Below is a small trained network, with its code and all its weights. Each question gives an input and a class and asks what happens when units are switched off, that is, made to give their printed mean instead of their output.

import numpy as np


def w(rows, s, z=0):
    codes = np.array(rows[::2]) - 128.0
    scale = np.full(codes.shape[1], s)
    scale[-1] = z or s
    return codes * scale


def f(y):
    return np.maximum(y, 0)


def log_softmax(a):
    a = a - a.max(-1, keepdims=True)
    return a - np.log(np.exp(a).sum(-1, keepdims=True))


def net(x, mask):
    res = np.array(x, float).reshape(1, 5) / 4 @ E
    y = f(res @ A[0][:, :-1].T + A[0][:, -1])
    res = res + np.where(mask, y, B[0][:, -1]) @ B[0][:, :-1]
    return log_softmax(res[-1] @ U[:, :-1].T + U[:, -1])


A, B = {}, {}
E = w([
[141,90,181,184,36,240,43,48,143,90],'x0',
[175,255,116,162,65,78,54,155,197,102],'x1',
[120,111,193,161,234,190,47,244,199,105],'x2',
[126,127,129,127,128,126,126,128,129,128],'x3',
[43,226,143,57,190,180,125,33,169,189],'x4',
],0.0083)
A[0] = w([
[115,133,147,146,196,171,66,196,152,120,47],'n0',
[125,136,109,109,155,70,152,157,122,142,109],'n1',
[119,81,136,132,113,170,112,101,120,133,116],'n2',
[150,125,139,153,86,169,92,105,129,121,106],'n3',
[120,111,153,148,73,167,84,82,137,112,95],'n4',
[140,172,120,134,91,99,122,124,130,122,69],'n5',
[103,141,119,138,112,107,133,107,103,115,84],'n6',
[157,105,121,140,83,89,134,165,122,113,2],'n7',
[136,149,121,111,50,68,182,56,103,137,83],'n8',
[122,142,121,111,166,79,145,136,135,117,115],'n9',
[122,96,120,112,150,129,156,113,111,134,60],'n10',
[152,75,115,161,64,83,133,186,113,116,24],'n11',
[116,114,117,135,97,114,123,85,123,121,99],'n12',
[112,196,140,110,166,143,134,68,140,142,28],'n13',
[119,118,106,116,112,119,135,109,136,122,107],'n14',
[125,125,132,134,97,180,92,84,136,127,110],'n15',
[132,137,147,134,162,139,89,168,142,123,80],'n16',
[114,34,130,116,173,156,177,88,103,143,17],'n17',
[111,195,124,125,153,149,139,90,140,129,44],'n18',
[113,86,136,113,149,131,141,115,131,115,7],'n19',
[106,181,114,117,170,154,123,83,122,132,70],'n20',
[141,150,114,118,152,104,141,142,126,143,144],'n21',
[137,104,120,145,123,138,149,141,109,119,81],'n22',
[108,149,123,104,144,144,132,93,128,132,68],'n23',
[133,134,111,126,83,94,161,79,115,131,87],'n24',
[112,167,129,121,187,50,186,161,115,131,104],'n25',
[149,249,125,145,70,83,70,160,153,124,23],'n26',
],0.019,0.0038)
B[0] = w([
[182,89,115,137,158,242,134,130,127,153,238],'n0',
[134,193,98,104,99,126,136,133,129,121,191],'n1',
[116,171,84,123,100,99,134,130,133,119,183],'n2',
[131,179,93,112,97,104,129,145,123,127,202],'n3',
[135,187,69,106,95,107,135,143,127,121,219],'n4',
[89,112,118,135,158,135,135,96,122,120,172],'n5',
[151,130,135,129,137,164,134,122,131,125,153],'n6',
[160,103,198,114,118,89,129,145,108,136,184],'n7',
[163,105,109,144,163,245,120,145,133,148,230],'n8',
[140,159,90,118,92,122,123,130,108,130,175],'n9',
[80,125,116,140,140,123,134,107,120,106,164],'n10',
[172,106,224,104,103,67,126,134,144,173,217],'n11',
[154,132,122,135,130,166,124,138,129,134,166],'n12',
[175,96,204,125,108,80,130,147,131,139,197],'n13',
[125,120,127,131,140,149,121,149,133,122,149],'n14',
[129,159,81,133,83,96,116,141,135,133,201],'n15',
[143,110,116,128,140,199,130,133,126,145,190],'n16',
[31,115,133,150,193,90,129,73,126,84,215],'n17',
[158,109,186,101,118,94,137,123,121,154,183],'n18',
[98,127,146,143,140,135,125,116,117,94,153],'n19',
[151,102,193,127,111,92,119,161,121,136,185],'n20',
[115,164,113,104,102,138,122,143,115,122,168],'n21',
[121,109,172,130,128,105,118,139,131,133,158],'n22',
[143,106,165,119,129,93,127,133,134,148,164],'n23',
[150,101,106,131,147,196,129,137,135,136,191],'n24',
[138,178,47,141,69,96,112,141,153,124,220],'n25',
[5,114,119,154,187,84,137,72,119,69,252],'n26',
],0.025,0.02)
U = w([
[130,216,26,140,29,120,127,169,146,107,186],'0',
[164,79,80,189,156,254,142,160,142,145,105],'1',
[33,104,109,199,165,109,160,72,114,55,183],'2',
[165,80,202,128,78,75,140,170,135,157,5],'3',
],0.0081,0.0014)

Each question gives the input, the list of numbers given to net, and the class t.
The units are the neurons (one row each of A and B). Each row of codes is followed by its name. A weight is (code - 128) times the scale printed after its matrix; where a second scale follows, it is the last column's (A, B and U).
mask holds one flag per neuron, in row order. A switched-off neuron (its flag False) gives its mean, the last column of its row in B, instead of its output. The means were averaged over made-up inputs and are rounded, as every weight is.
A unit's drop is (log p(t) with every unit on - log p(t) with that unit switched off) / (log p(t) with every unit on - log p(t) with every unit switched off).
The circuit of an input: a set's keep is (log p(t) with only the set's units on - log p(t) with every unit switched off) / (log p(t) with every unit on - log p(t) with every unit switched off). Starting from the 12 units with the biggest drops (on a tie, the unit counted first), units are removed one at a time, each time the one whose removal leaves the highest keep (on an exact tie, the one counted first), for as long as the keep stays at least 0.8.
units of the circuit, in order: the units of the circuit, biggest drop first
most important unit: the unit with the biggest drop
top k neurons: the k neurons with the biggest drops, biggest first
drop of u: that unit's drop, to one decimal
input [5,-4,2,8,6], class 3: top 2 neurons => (n13, n25)
input [5,0,0,8,-6], class 3: top 2 neurons => (n11, n25)
input [-6,-7,-5,0,-1], class 2: top 2 neurons => (n17, n4)
input [4,6,-6,3,-1], class 1: most important unit => n8
input [-4,-7,0,-7,-8], class 3: top 3 neurons => (n11, n26, n7)
input [7,-1,7,2,-7], class 0: top 3 neurons => (n4, n3, n8)
input [-2,-3,5,-4,-7], class 3: top 2 neurons => (n11, n8)
input [7,-8,-5,7,-4], class 2: top 4 neurons => (n17, n25, n1, n10)
input [-1,-3,-2,-3,3], class 2: top 2 neurons => (n11, n0)
input [5,5,6,7,1], class 1: top 2 neurons => (n0, n25)
input [5,5,7,-6,-8], class 3: top 4 neurons => (n11, n8, n7, n24)
input [3,-5,-5,1,-3], class 1: top 3 neurons => (n26, n8, n24)
input [5,-7,-3,4,8], class 3: top 3 neurons => (n26, n13, n20)
input [4,-7,-1,-5,-1], class 2: units of the circuit, in order => (n17)
input [6,7,7,-2,1], class 1: drop of n4 => 0.0
input [-3,4,-5,1,0], class 1: drop of n8 => 1.1
input [3,5,6,-8,0], class 1: drop of n17 => 0.1
